Below are the code and all the weights of a small trained network. Each question names an input and a class and asks about switching units off, where a switched-off unit gives its printed mean instead of its output.

import numpy as np


def w(rows, s, z=0):
    codes = np.array(rows[::2]) - 128.0
    scale = np.full(codes.shape[1], s)
    scale[-1] = z or s
    return codes * scale


def f(y):
    return y / 2 * (1 + np.tanh(0.7978845608 * (y + 0.044715 * y**3)))


def log_softmax(a):
    a = a - a.max(-1, keepdims=True)
    return a - np.log(np.exp(a).sum(-1, keepdims=True))


def net(x, mask):
    res = np.array(x, float).reshape(1, 3) / 4 @ E
    y = f(res @ A[0][:, :-1].T + A[0][:, -1])
    res = res + np.where(mask, y, B[0][:, -1]) @ B[0][:, :-1]
    return log_softmax(res[-1] @ U[:, :-1].T + U[:, -1])


A, B = {}, {}
E = w([
[178,173,31,111,65],'x0',
[162,230,191,151,172],'x1',
[74,138,10,193,196],'x2',
],0.013)
A[0] = w([
[136,123,93,156,190,198],'n0',
[80,70,96,77,93,45],'n1',
[169,171,92,112,100,70],'n2',
[147,98,90,131,93,96],'n3',
[170,181,133,173,169,194],'n4',
[190,179,36,94,98,254],'n5',
[80,87,163,83,183,43],'n6',
[160,191,152,178,155,114],'n7',
[130,127,163,48,90,181],'n8',
[108,146,96,160,166,51],'n9',
[40,170,86,165,114,75],'n10',
[90,8,118,136,115,168],'n11',
[196,158,69,105,82,102],'n12',
[164,89,167,91,77,31],'n13',
[59,107,83,136,139,125],'n14',
[75,89,170,141,177,126],'n15',
[160,209,166,136,174,32],'n16',
[51,117,179,142,149,154],'n17',
],0.014,0.0098)
B[0] = w([
[171,165,114,72,173,204],'n0',
[8,113,98,153,46,171],'n1',
[57,184,161,214,141,159],'n2',
[54,100,146,172,102,155],'n3',
[97,49,134,82,75,208],'n4',
[148,77,147,148,187,248],'n5',
[75,213,189,191,96,165],'n6',
[55,38,77,135,20,191],'n7',
[86,132,135,36,198,218],'n8',
[20,210,165,109,94,159],'n9',
[62,206,159,95,173,174],'n10',
[144,86,74,141,74,231],'n11',
[125,151,152,215,207,188],'n12',
[41,213,130,101,131,181],'n13',
[76,142,101,71,150,190],'n14',
[173,115,209,192,168,200],'n15',
[64,136,77,144,63,186],'n16',
[182,115,192,157,145,202],'n17',
],0.012,0.016)
U = w([
[121,145,180,232,161,138],'0',
[80,94,80,117,45,134],'1',
[86,222,129,7,156,94],'2',
[203,9,120,34,186,252],'3',
[159,164,105,125,109,86],'4',
[162,108,118,98,135,74],'5',
],0.016,0.014)

Each question gives the input, the list of numbers given to net, and the class t.
The units are the neurons (one row each of A and B). Each row of codes is followed by its name. A weight is (code - 128) times the scale printed after its matrix; where a second scale follows, it is the last column's (A, B and U).
mask holds one flag per neuron, in row order. A switched-off neuron (its flag False) gives its mean, the last column of its row in B, instead of its output. The means were averaged over made-up inputs and are rounded, as every weight is.
A unit's drop is (log p(t) with every unit on - log p(t) with that unit switched off) / (log p(t) with every unit on - log p(t) with every unit switched off).
The circuit of an input: a set's keep is (log p(t) with only the set's units on - log p(t) with every unit switched off) / (log p(t) with every unit on - log p(t) with every unit switched off). Starting from the 12 units with the biggest drops (on a tie, the unit counted first), units are removed one at a time, each time the one whose removal leaves the highest keep (on an exact tie, the one counted first), for as long as the keep stays at least 0.8.
circuit, biggest first: the units of the circuit, biggest drop first
top k neurons: the k neurons with the biggest drops, biggest first
drop when u is switched off: that unit's drop, to one decimal
input [2,7,-6], class 1: circuit, biggest first : [n7]
input [1,-3,-2], class 3: circuit, biggest first : [n16; n6]
input [7,-2,-6], class 0: top 2 neurons : [n12; n5]
input [8,8,-3], class 0: top 2 neurons : [n12; n2]
input [3,5,-5], class 1: top 4 neurons : [n7; n0; n16; n10]
input [6,-4,-7], class 2: top 4 neurons : [n8; n13; n15; n17]
input [6,-6,3], class 0: top 4 neurons : [n12; n5; n7; n4]
input [6,-1,8], class 2: top 2 neurons : [n10; n14]
input [-3,1,2], class 3: top 2 neurons : [n12; n2]
input [7,8,-1], class 1: top 2 neurons : [n7; n4]
input [-5,6,-7], class 2: top 4 neurons : [n8; n11; n13; n1]
input [-6,-6,6], class 0: top 4 neurons : [n15; n8; n17; n7]
input [-4,1,-5], class 2: top 4 neurons : [n8; n5; n12; n13]
input [8,-6,-6], class 0: circuit, biggest first : [n12]
input [8,8,-8], class 0: top 4 neurons : [n12; n2; n5; n11]
input [-6,-6,1], class 0: drop when n17 is switched off : 0.9
input [0,8,6], class 1: drop when n7 is switched off : 0.7
input [-3,3,3], class 3: drop when n2 is switched off : 0.2
